Below are the code and all the weights of a small trained network. Each question names an input and a class and asks about switching units off, where a switched-off unit gives its printed mean instead of its output.

import numpy as np


def w(rows, s, z=0):
    codes = np.array(rows[::2]) - 128.0
    scale = np.full(codes.shape[1], s)
    scale[-1] = z or s
    return codes * scale


def f(y):
    return y / 2 * (1 + np.tanh(0.7978845608 * (y + 0.044715 * y**3)))


def log_softmax(a):
    a = a - a.max(-1, keepdims=True)
    return a - np.log(np.exp(a).sum(-1, keepdims=True))


def net(x, mask):
    res = np.array(x, float).reshape(1, 5) / 4 @ E
    y = f(res @ A[0][:, :-1].T + A[0][:, -1])
    res = res + np.where(mask, y, B[0][:, -1]) @ B[0][:, :-1]
    return log_softmax(res[-1] @ U[:, :-1].T + U[:, -1])


A, B = {}, {}
E = w([
[167,216,133,99,34,153,36,100,41,174,117],'x0',
[49,144,142,70,147,153,146,143,75,139,154],'x1',
[162,127,91,81,98,190,128,160,175,90,174],'x2',
[87,255,133,132,163,92,23,147,165,41,118],'x3',
[133,138,124,76,95,84,129,213,169,194,82],'x4',
],0.0097)
A[0] = w([
[148,140,126,57,86,67,129,212,160,224,90,4],'neuron 1',
[184,194,131,95,31,164,63,71,52,187,132,2],'neuron 2',
[70,127,151,103,158,202,147,49,56,101,186,93],'neuron 3',
[254,67,120,180,89,129,165,78,151,175,102,79],'neuron 4',
[198,112,116,216,114,148,107,28,124,73,162,55],'neuron 5',
[116,78,133,87,103,157,153,103,95,193,146,46],'neuron 6',
[92,121,169,191,141,44,110,86,56,209,72,58],'neuron 7',
[80,82,132,106,134,198,198,150,65,181,145,75],'neuron 8',
[195,120,63,63,72,236,114,177,158,98,204,79],'neuron 9',
],0.0079,0.0051)
B[0] = w([
[165,63,66,92,192,178,91,240,61,139,27,210],'neuron 1',
[75,34,61,180,213,27,190,104,251,94,205,255],'neuron 2',
[152,87,67,61,101,108,101,213,91,205,2,226],'neuron 3',
[59,224,136,111,124,78,42,117,185,106,132,216],'neuron 4',
[180,99,59,59,139,94,115,252,53,182,28,213],'neuron 5',
[98,200,125,120,159,100,48,124,121,24,105,182],'neuron 6',
[197,176,195,180,191,242,217,71,116,117,100,225],'neuron 7',
[73,184,114,162,110,112,56,120,159,60,145,211],'neuron 8',
[178,189,217,202,226,206,206,74,97,164,84,214],'neuron 9',
],0.0077,0.0078)
U = w([
[91,233,127,139,140,120,12,124,149,50,123,93],'0',
[168,57,94,105,131,145,121,200,96,185,73,98],'1',
[92,3,105,160,169,99,219,114,190,99,175,93],'2',
[123,149,126,126,112,139,103,126,128,154,126,252],'3',
[173,155,173,162,161,202,211,86,116,136,114,97],'4',
[132,84,157,112,21,144,132,95,115,145,155,192],'5',
[131,102,135,95,22,150,139,96,101,168,204,93],'6',
[130,115,168,111,28,130,129,115,113,183,164,86],'7',
],0.013,0.021)

Each question gives the input, the list of numbers given to net, and the class t.
The units are the neurons (one row each of A and B). Each row of codes is followed by its name. A weight is (code - 128) times the scale printed after its matrix; where a second scale follows, it is the last column's (A, B and U).
mask holds one flag per neuron, in row order. A switched-off neuron (its flag False) gives its mean, the last column of its row in B, instead of its output. The means were averaged over made-up inputs and are rounded, as every weight is.
A unit's drop is (log p(t) with every unit on - log p(t) with that unit switched off) / (log p(t) with every unit on - log p(t) with every unit switched off).
The circuit of an input: a set's keep is (log p(t) with only the set's units on - log p(t) with every unit switched off) / (log p(t) with every unit on - log p(t) with every unit switched off). Starting from all 9 units, units are removed one at a time, each time the one whose removal leaves the highest keep (on an exact tie, the one counted first), for as long as the keep stays at least 0.8.
circuit, biggest first: the units of the circuit, biggest drop first
most important unit: the unit with the biggest drop
top k neurons: the k neurons with the biggest drops, biggest first
drop of u: that unit's drop, to one decimal
input [-6,8,6,-5,2], class 3: circuit, biggest first -> neuron 2; neuron 8
input [-8,6,-1,4,-8], class 1: circuit, biggest first -> neuron 3
input [4,4,-2,-8,-6], class 0: circuit, biggest first -> neuron 8; neuron 6
input [-6,-7,4,0,5], class 3: circuit, biggest first -> neuron 2; neuron 4
input [0,-5,3,-3,-2], class 3: circuit, biggest first -> neuron 4; neuron 8
input [5,-4,8,7,1], class 4: circuit, biggest first -> neuron 9; neuron 4
input [-3,2,5,-6,-1], class 0: top 2 neurons -> neuron 8; neuron 6
input [0,-5,5,-4,0], class 3: top 3 neurons -> neuron 4; neuron 7; neuron 5
input [-2,1,5,-5,5], class 0: circuit, biggest first -> neuron 8; neuron 6; neuron 4
input [-4,8,4,6,0], class 3: top 4 neurons -> neuron 8; neuron 4; neuron 6; neuron 2
input [-1,-8,7,6,-3], class 3: top 2 neurons -> neuron 7; neuron 5
input [5,-7,-1,6,6], class 3: top 2 neurons -> neuron 4; neuron 5
input [-2,2,-5,-4,-2], class 4: top 4 neurons -> neuron 7; neuron 2; neuron 5; neuron 1
input [-6,4,0,-8,7], class 0: most important unit -> neuron 8
input [-4,-1,6,-7,7], class 0: top 2 neurons -> neuron 4; neuron 8
input [2,4,-8,7,0], class 4: circuit, biggest first -> neuron 7; neuron 4
input [4,-3,3,-5,-3], class 0: top 2 neurons -> neuron 4; neuron 6
input [-4,5,1,1,-5], class 1: top 2 neurons -> neuron 3; neuron 2
input [4,-7,2,-3,-7], class 1: top 2 neurons -> neuron 5; neuron 8
input [-5,2,-7,1,2], class 4: top 2 neurons -> neuron 2; neuron 7
input [-3,6,3,-2,1], class 3: top 2 neurons -> neuron 2; neuron 4
input [3,-4,-1,1,-7], class 1: top neuron -> neuron 5
input [-7,-7,-5,-7,-1], class 0: circuit, biggest first -> neuron 4; neuron 2
input [-6,-2,-4,-7,-6], class 0: top 2 neurons -> neuron 4; neuron 8
input [4,6,-6,7,-8], class 1: circuit, biggest first -> neuron 3; neuron 4
input [-3,-7,5,1,-7], class 1: drop of neuron 5 -> 1.3
input [3,-6,8,-1,-5], class 4: circuit, biggest first -> neuron 9
input [-2,1,-8,-8,7], class 0: drop of neuron 4 -> 0.3
